Here is a tiny trained network, its code and every weight. The questions are about switching its units off for an input and a target symbol, where a switched-off unit gives its printed mean instead of its output.

import numpy as np


def w(rows, s, z=0):
    codes = np.array(rows[::2]) - 128.0
    scale = np.full(codes.shape[1], s)
    scale[-1] = z or s
    return codes * scale


def norm(h):
    return h / np.sqrt((h * h).mean(-1, keepdims=True) + 1e-5)


def f(y):
    return y / 2 * (1 + np.tanh(0.7978845608 * (y + 0.044715 * y**3)))


def softmax(a):
    e = np.exp(a - a.max(-1, keepdims=True))
    return e / e.sum(-1, keepdims=True)


def log_softmax(a):
    a = a - a.max(-1, keepdims=True)
    return a - np.log(np.exp(a).sum(-1, keepdims=True))


def net(x, mask):
    ids = ['αβδεζηλπω'.index(c) for c in x.split()]
    T = len(ids)
    res = E[ids] + P[:T]
    u = 0
    for l in range(2):
        r = norm(res)
        for j in range(3):
            rows = slice(4 * j, 4 * j + 4)
            q, k, v = (r @ M[l][rows].T for M in (Q, K, V))
            z = softmax(np.where(np.tri(T) > 0, q @ k.T / 4**0.5, -1e9)) @ v
            o = O[l][rows]
            res = res + np.where(mask[u + j], z, o[:, -1]) @ o[:, :-1]
        u += 3
        y = f(norm(res) @ A[l][:, :-1].T + A[l][:, -1])
        res = res + np.where(mask[u : u + 4], y, B[l][:, -1]) @ B[l][:, :-1]
        u += 4
    return log_softmax(norm(res)[-1] @ U[:, :-1].T + U[:, -1])


Q, K, V, O, A, B = {}, {}, {}, {}, {}, {}
E = w([
[165,80,141,152,101],'α',
[79,251,59,144,145],'β',
[73,183,122,143,110],'δ',
[171,203,130,101,162],'ε',
[135,200,46,60,96],'ζ',
[123,140,157,137,184],'η',
[146,166,68,105,202],'λ',
[106,251,180,122,208],'π',
[110,224,152,91,71],'ω',
],0.0027)
P = w([
[100,17,195,8,159],'0',
[127,195,145,138,143],'1',
[129,198,130,145,140],'2',
[133,200,119,157,140],'3',
[132,195,110,158,137],'4',
[133,193,102,164,129],'5',
[131,193,96,168,135],'6',
[131,188,87,167,126],'7',
[140,183,75,173,122],'8',
],0.0018)
Q[0] = w([
[198,137,200,172,132],'L0H0',
[203,142,192,183,126],'L0H0',
[173,147,182,174,125],'L0H0',
[143,138,139,126,129],'L0H0',
[106,238,71,113,164],'L0H1',
[133,212,40,148,136],'L0H1',
[135,3,223,120,107],'L0H1',
[134,202,48,149,132],'L0H1',
[180,93,104,140,151],'L0H2',
[16,51,150,8,170],'L0H2',
[183,54,112,129,157],'L0H2',
[66,15,128,19,199],'L0H2',
],0.0049)
K[0] = w([
[131,82,141,109,111],'L0H0',
[127,90,136,112,113],'L0H0',
[125,96,133,113,114],'L0H0',
[130,114,130,118,124],'L0H0',
[152,144,113,172,120],'L0H1',
[178,102,158,176,92],'L0H1',
[75,134,114,57,161],'L0H1',
[184,96,174,176,89],'L0H1',
[100,117,146,86,162],'L0H2',
[138,222,116,139,116],'L0H2',
[87,149,128,73,163],'L0H2',
[131,254,123,124,127],'L0H2',
],0.0077)
V[0] = w([
[127,181,121,243,94],'L0H0',
[128,128,128,128,128],'L0H0',
[24,148,129,14,169],'L0H0',
[53,198,161,150,166],'L0H0',
[37,196,135,6,244],'L0H1',
[132,102,85,88,61],'L0H1',
[145,115,80,139,152],'L0H1',
[163,76,194,168,114],'L0H1',
[11,90,77,64,136],'L0H2',
[73,183,74,141,171],'L0H2',
[223,125,142,252,115],'L0H2',
[128,127,129,128,128],'L0H2',
],0.0018)
O[0] = w([
[140,107,220,39,120,143],'L0H0',
[128,128,128,128,128,128],'L0H0',
[116,218,94,162,227,238],'L0H0',
[147,150,181,86,245,249],'L0H0',
[68,251,13,120,211,165],'L0H1',
[114,147,139,147,36,72],'L0H1',
[126,110,98,143,117,122],'L0H1',
[161,92,202,172,141,97],'L0H1',
[19,168,163,127,98,145],'L0H2',
[131,183,181,117,115,149],'L0H2',
[229,98,51,61,151,49],'L0H2',
[128,128,128,128,129,128],'L0H2',
],0.0019,0.0012)
A[0] = w([
[86,50,142,119,146,4],'L0N0',
[150,43,142,69,137,84],'L0N1',
[147,3,136,128,78,80],'L0N2',
[140,133,151,118,166,119],'L0N3',
],0.0066,0.002)
B[0] = w([
[86,172,133,115,253,2],'L0N0',
[125,231,170,196,186,45],'L0N1',
[83,86,36,229,68,149],'L0N2',
[137,105,101,125,38,203],'L0N3',
],0.0031,0.00099)
Q[1] = w([
[214,160,148,158,95],'L1H0',
[233,172,146,162,99],'L1H0',
[229,133,171,196,55],'L1H0',
[254,180,158,177,88],'L1H0',
[72,92,126,140,138],'L1H1',
[220,161,127,113,109],'L1H1',
[34,137,132,134,153],'L1H1',
[178,207,146,98,107],'L1H1',
[102,147,20,182,105],'L1H2',
[122,180,54,144,122],'L1H2',
[121,80,154,153,116],'L1H2',
[133,181,86,112,136],'L1H2',
],0.0089)
K[1] = w([
[49,73,129,88,140],'L1H0',
[26,49,120,88,151],'L1H0',
[29,70,174,36,120],'L1H0',
[1,39,127,77,157],'L1H0',
[140,170,158,56,155],'L1H1',
[134,60,83,210,86],'L1H1',
[85,221,170,91,171],'L1H1',
[69,90,89,228,108],'L1H1',
[16,79,115,117,169],'L1H2',
[47,38,90,131,129],'L1H2',
[135,187,150,116,148],'L1H2',
[101,48,93,139,110],'L1H2',
],0.0071)
V[1] = w([
[123,135,254,146,154],'L1H0',
[219,146,111,134,171],'L1H0',
[106,109,121,90,48],'L1H0',
[189,130,138,111,90],'L1H0',
[138,88,94,54,138],'L1H1',
[101,176,151,187,116],'L1H1',
[177,89,134,147,111],'L1H1',
[73,142,146,87,179],'L1H1',
[152,133,86,159,107],'L1H2',
[178,121,113,206,106],'L1H2',
[159,146,150,73,140],'L1H2',
[139,152,93,69,110],'L1H2',
],0.0036)
O[1] = w([
[64,198,114,140,8,69],'L1H0',
[60,134,241,116,163,90],'L1H0',
[175,173,47,65,179,59],'L1H0',
[114,198,146,69,174,7],'L1H0',
[181,252,135,158,75,46],'L1H1',
[93,4,131,123,144,229],'L1H1',
[96,191,128,92,182,46],'L1H1',
[203,86,101,177,86,152],'L1H1',
[105,158,112,178,99,130],'L1H2',
[82,164,49,191,109,76],'L1H2',
[121,46,137,95,100,122],'L1H2',
[114,96,181,131,91,164],'L1H2',
],0.0028,0.0021)
A[1] = w([
[2,85,145,158,61,1],'L1N0',
[13,191,18,163,179,5],'L1N1',
[220,129,134,138,92,16],'L1N2',
[153,96,163,51,108,143],'L1N3',
],0.0047,0.0038)
B[1] = w([
[114,107,91,50,138,119],'L1N0',
[83,121,95,255,149,253],'L1N1',
[231,141,203,229,160,77],'L1N2',
[112,186,117,222,145,159],'L1N3',
],0.0041,0.0018)
U = w([
[177,45,84,151,41,51],'α',
[35,162,63,214,174,251],'β',
[22,87,103,20,84,126],'δ',
[242,156,173,199,139,148],'ε',
[164,212,26,64,107,85],'ζ',
[102,13,229,142,177,23],'η',
[177,99,69,61,254,156],'λ',
[52,206,221,81,206,135],'π',
[100,204,175,122,7,160],'ω',
],0.0077,0.0012)

Each question gives the input, a string of symbols that net reads in full, and the target symbol t.
The units are the heads (4 rows each of Q, K, V and O) and the neurons (one row each of A and B). Each row of codes is followed by its name. A weight is (code - 128) times the scale printed after its matrix; where a second scale follows, it is the last column's (O, A, B and U).
mask holds one flag per unit, layer by layer, with each layer's heads first. A switched-off unit (its flag False) gives its mean, the last column of its rows in O or B, instead of its output. The means were averaged over made-up inputs and are rounded, as every weight is.
A unit's drop is (log p(t) with every unit on - log p(t) with that unit switched off) / (log p(t) with every unit on - log p(t) with every unit switched off).
The circuit of an input: a set's keep is (log p(t) with only the set's units on - log p(t) with every unit switched off) / (log p(t) with every unit on - log p(t) with every unit switched off). Starting from the 12 units with the biggest drops (on a tie, the unit counted first), units are removed one at a time, each time the one whose removal leaves the highest keep (on an exact tie, the one counted first), for as long as the keep stays at least 0.8.
units of the circuit, in order: the units of the circuit, biggest drop first
most important unit: the unit with the biggest drop
top k neurons: the k neurons with the biggest drops, biggest first
top k neurons in layer l: the k neurons of layer l with the biggest drops, biggest first
heads that matter: for each layer, one digit per head in row order, 1 if its drop is at least 0.15 and else 0, layers parted by /
input λ α β α α β π π, target η: units of the circuit, in order	[L0H1]
input β ω δ ζ π π ω δ, target δ: units of the circuit, in order	[L1H2, L1N0]
input λ ω α β β β ε β, target η: units of the circuit, in order	[L0H1, L1H1, L0H2, L1H2]
input β ω π ω α π, target ε: top 2 neurons	[L0N2, L1N2]
input ζ λ δ β β β α η β, target λ: units of the circuit, in order	[L1H0, L0H1, L1N1, L0H0]
input ε α η ω η, target π: heads that matter	011 / 010
input π π ζ β α π, target ω: units of the circuit, in order	[L0H1, L1H0, L0N3, L1N1]
input β ζ α η λ λ, target ε: heads that matter	010 / 010
input ζ α η β β ζ δ, target λ: units of the circuit, in order	[L0H2, L1H0, L0H1, L1H1]
input ω β α, target ζ: units of the circuit, in order	[L1H0, L1H1, L0H2]
input π ω δ β ζ α β π β, target ω: top 2 neurons	[L0N2, L0N1]
input α ε ω δ α ζ λ, target λ: heads that matter	111 / 010
input ζ ζ α β α π α π η, target λ: units of the circuit, in order	[L1H0, L0H2]
input ζ β δ, target δ: most important unit	L1H2
input η ω π β ζ β α, target δ: units of the circuit, in order	[L1H1, L1H0, L1N0]
input ε λ β λ π β η, target η: heads that matter	000 / 110
input π λ α, target ω: units of the circuit, in order	[L0H2, L1H1, L1H0]
input π π β α δ, target ω: top 2 neurons	[L0N2, L0N1]
input ε β δ β β δ ζ π, target π: top 2 neurons in layer 1	[L1N1, L1N0]
input β λ λ β δ ε β λ η, target η: units of the circuit, in order	[L1H0, L1N1]
input λ ω η λ δ ζ δ π, target π: units of the circuit, in order	[L1N1, L1H2]
input ζ π η β ω α, target λ: units of the circuit, in order	[L1H0, L1H1]
input π ζ π δ α λ, target ω: most important unit	L0H1
input β β π η α ω ε, target ε: top 3 neurons	[L1N2, L0N2, L1N3]
input ζ α β β π λ, target λ: units of the circuit, in order	[L1H0, L0H1]
input β α λ β λ ζ, target ε: heads that matter	010 / 000
input η δ π α β δ η, target δ: heads that matter	000 / 110
input β β α π η, target ε: most important unit	L0H1
input λ ω η α β, target η: heads that matter	010 / 010
